Here is a tiny trained network, its code and every weight. The questions are about switching its units off for an input and a class, where a switched-off unit gives its printed mean instead of its output.

import numpy as np


def w(rows, s, z=0):
    codes = np.array(rows[::2]) - 128.0
    scale = np.full(codes.shape[1], s)
    scale[-1] = z or s
    return codes * scale


def norm(h):
    return h / np.sqrt((h * h).mean(-1, keepdims=True) + 1e-5)


def f(y):
    return np.maximum(y, 0)


def log_softmax(a):
    a = a - a.max(-1, keepdims=True)
    return a - np.log(np.exp(a).sum(-1, keepdims=True))


def net(x, mask):
    res = np.array(x, float).reshape(1, 6) / 4 @ E
    u = 0
    for l in range(3):
        y = f(norm(res) @ A[l][:, :-1].T + A[l][:, -1])
        res = res + np.where(mask[u : u + 13], y, B[l][:, -1]) @ B[l][:, :-1]
        u += 13
    return log_softmax(norm(res)[-1] @ U[:, :-1].T + U[:, -1])


A, B = {}, {}
E = w([
[122,128,134,129,133,133,135],'x0',
[107,124,124,156,125,65,254],'x1',
[195,210,199,181,79,78,102],'x2',
[151,132,129,123,99,149,163],'x3',
[128,131,135,128,124,145,142],'x4',
[57,153,119,206,13,146,132],'x5',
],0.0063)
A[0] = w([
[147,164,205,124,93,145,105,129],'0.n1',
[119,129,127,121,122,160,86,4],'0.n2',
[75,73,76,101,96,143,122,79],'0.n3',
[62,101,93,149,49,118,109,132],'0.n4',
[73,55,15,95,129,189,125,57],'0.n5',
[175,174,216,137,137,85,88,172],'0.n6',
[139,58,177,136,152,117,144,154],'0.n7',
[208,160,91,67,245,138,136,73],'0.n8',
[126,86,185,107,118,249,12,142],'0.n9',
[88,82,126,151,147,122,254,84],'0.n10',
[80,76,138,156,70,114,88,40],'0.n11',
[143,126,82,200,118,16,201,39],'0.n12',
[184,95,191,125,72,187,59,44],'0.n13',
],0.008,0.0028)
B[0] = w([
[150,185,99,160,174,89,128,195],'0.n1',
[76,161,109,123,109,141,120,145],'0.n2',
[195,218,168,164,122,194,148,196],'0.n3',
[202,87,200,130,121,192,123,208],'0.n4',
[254,163,66,169,183,114,144,251],'0.n5',
[180,198,156,135,144,146,139,225],'0.n6',
[97,152,148,115,80,85,85,165],'0.n7',
[126,2,172,102,55,202,122,232],'0.n8',
[41,146,42,102,55,82,169,254],'0.n9',
[82,111,142,117,150,75,93,223],'0.n10',
[110,115,177,152,57,208,109,168],'0.n11',
[42,115,87,135,123,77,104,197],'0.n12',
[79,130,48,149,67,70,68,193],'0.n13',
],0.0069,0.0065)
A[1] = w([
[124,123,37,110,84,180,74,85],'1.n1',
[178,14,254,80,203,117,176,100],'1.n2',
[154,131,147,192,105,92,61,3],'1.n3',
[182,107,66,152,189,187,143,106],'1.n4',
[132,155,123,201,114,226,144,92],'1.n5',
[121,96,107,118,169,106,150,28],'1.n6',
[173,122,96,92,188,136,117,131],'1.n7',
[60,115,63,146,192,75,174,178],'1.n8',
[82,67,91,163,141,96,110,85],'1.n9',
[154,182,184,193,76,139,115,117],'1.n10',
[123,38,24,130,187,183,190,61],'1.n11',
[150,82,148,114,64,175,36,144],'1.n12',
[88,63,115,216,45,209,114,102],'1.n13',
],0.0069,0.0036)
B[1] = w([
[63,150,113,136,59,82,166,241],'1.n1',
[98,99,150,82,95,163,161,227],'1.n2',
[171,137,150,111,158,126,166,166],'1.n3',
[174,190,146,173,174,148,103,224],'1.n4',
[158,74,211,146,160,139,114,213],'1.n5',
[107,149,200,149,69,103,145,147],'1.n6',
[218,88,155,140,180,147,192,192],'1.n7',
[81,182,1,174,51,121,145,225],'1.n8',
[61,165,97,124,97,155,112,172],'1.n9',
[177,109,160,142,163,224,118,255],'1.n10',
[206,238,148,197,148,134,28,249],'1.n11',
[13,105,165,81,101,138,165,240],'1.n12',
[46,93,201,59,107,127,163,245],'1.n13',
],0.0064,0.0044)
A[2] = w([
[224,197,47,193,151,179,136,140],'2.n1',
[176,219,109,165,166,115,100,129],'2.n2',
[78,81,120,201,143,79,120,82],'2.n3',
[86,102,124,155,119,26,190,114],'2.n4',
[154,19,155,14,178,105,117,96],'2.n5',
[244,59,124,228,143,126,52,1],'2.n6',
[129,205,220,162,136,54,118,83],'2.n7',
[107,96,222,179,70,188,122,148],'2.n8',
[139,124,178,183,73,95,104,88],'2.n9',
[136,167,53,101,1,197,110,142],'2.n10',
[135,94,91,148,198,149,125,122],'2.n11',
[100,131,203,118,94,173,127,80],'2.n12',
[124,88,200,153,70,144,185,84],'2.n13',
],0.0072,0.004)
B[2] = w([
[177,150,172,185,190,132,99,253],'2.n1',
[184,206,121,161,177,157,171,213],'2.n2',
[98,124,61,101,120,115,115,146],'2.n3',
[86,139,75,86,101,84,62,168],'2.n4',
[74,66,255,156,113,144,101,175],'2.n5',
[138,165,137,126,161,88,140,173],'2.n6',
[193,167,76,193,155,128,160,175],'2.n7',
[154,54,188,70,170,141,112,231],'2.n8',
[169,96,150,45,180,187,178,165],'2.n9',
[114,104,95,148,172,80,167,252],'2.n10',
[149,184,115,128,61,119,114,149],'2.n11',
[108,103,136,99,210,135,114,184],'2.n12',
[129,48,122,72,122,135,70,187],'2.n13',
],0.0074,0.0068)
U = w([
[87,1,229,44,100,184,80,253],'0',
[232,185,112,172,172,125,119,204],'1',
[56,131,7,98,45,24,93,48],'2',
],0.0069,0.00027)

Each question gives the input, the list of numbers given to net, and the class t.
The units are the neurons (one row each of A and B). Each row of codes is followed by its name. A weight is (code - 128) times the scale printed after its matrix; where a second scale follows, it is the last column's (A, B and U).
mask holds one flag per neuron, layer by layer. A switched-off neuron (its flag False) gives its mean, the last column of its row in B, instead of its output. The means were averaged over made-up inputs and are rounded, as every weight is.
A unit's drop is (log p(t) with every unit on - log p(t) with that unit switched off) / (log p(t) with every unit on - log p(t) with every unit switched off).
The circuit of an input: a set's keep is (log p(t) with only the set's units on - log p(t) with every unit switched off) / (log p(t) with every unit on - log p(t) with every unit switched off). Starting from the 12 units with the biggest drops (on a tie, the unit counted first), units are removed one at a time, each time the one whose removal leaves the highest keep (on an exact tie, the one counted first), for as long as the keep stays at least 0.8.
units of the circuit, in order: the units of the circuit, biggest drop first
top k neurons: the k neurons with the biggest drops, biggest first
k most important neurons of layer l: the k neurons of layer l with the biggest drops, biggest first
drop of u: that unit's drop, to one decimal
input [-4,-8,7,-4,2,8], class 0: top neuron -> (0.n5)
input [6,-7,5,5,-6,-2], class 2: units of the circuit, in order -> (0.n9 0.n13)
input [3,8,5,3,-5,-7], class 2: top 2 neurons -> (0.n12 0.n4)
input [0,7,6,-4,-8,4], class 2: 2 most important neurons of layer 0 -> (0.n12 0.n3)
input [1,5,7,-7,-6,8], class 0: top 2 neurons -> (0.n5 1.n11)
input [0,7,-8,7,3,6], class 1: top 4 neurons -> (0.n5 0.n8 1.n11 0.n9)
input [7,-8,-8,-4,-6,-3], class 1: 3 most important neurons of layer 1 -> (1.n11 1.n4 1.n7)
input [0,3,8,-8,8,8], class 0: 2 most important neurons of layer 0 -> (0.n5 0.n11)
input [-8,1,-7,4,-2,5], class 1: top 2 neurons -> (0.n5 0.n8)
input [1,6,5,-7,-2,-7], class 0: top 2 neurons -> (0.n8 0.n9)
input [-1,7,-8,7,-4,2], class 1: top 2 neurons -> (0.n5 0.n9)
input [4,-7,6,6,2,-6], class 2: top 4 neurons -> (0.n9 0.n13 0.n5 0.n8)
input [-3,8,-8,4,-3,3], class 1: 4 most important neurons of layer 0 -> (0.n5 0.n9 0.n3 0.n13)
input [6,-4,1,-3,-7,2], class 2: units of the circuit, in order -> (0.n9)
input [4,2,-5,-2,-8,4], class 1: top 2 neurons -> (0.n5 0.n8)
input [-2,5,3,1,5,-5], class 0: 2 most important neurons of layer 0 -> (0.n8 0.n9)
input [-4,6,0,4,-8,-4], class 2: drop of 0.n12 -> 0.3
input [-6,-6,-8,6,-7,3], class 1: drop of 0.n5 -> 2.0
input [1,-5,-8,2,0,4], class 1: drop of 0.n5 -> 2.1
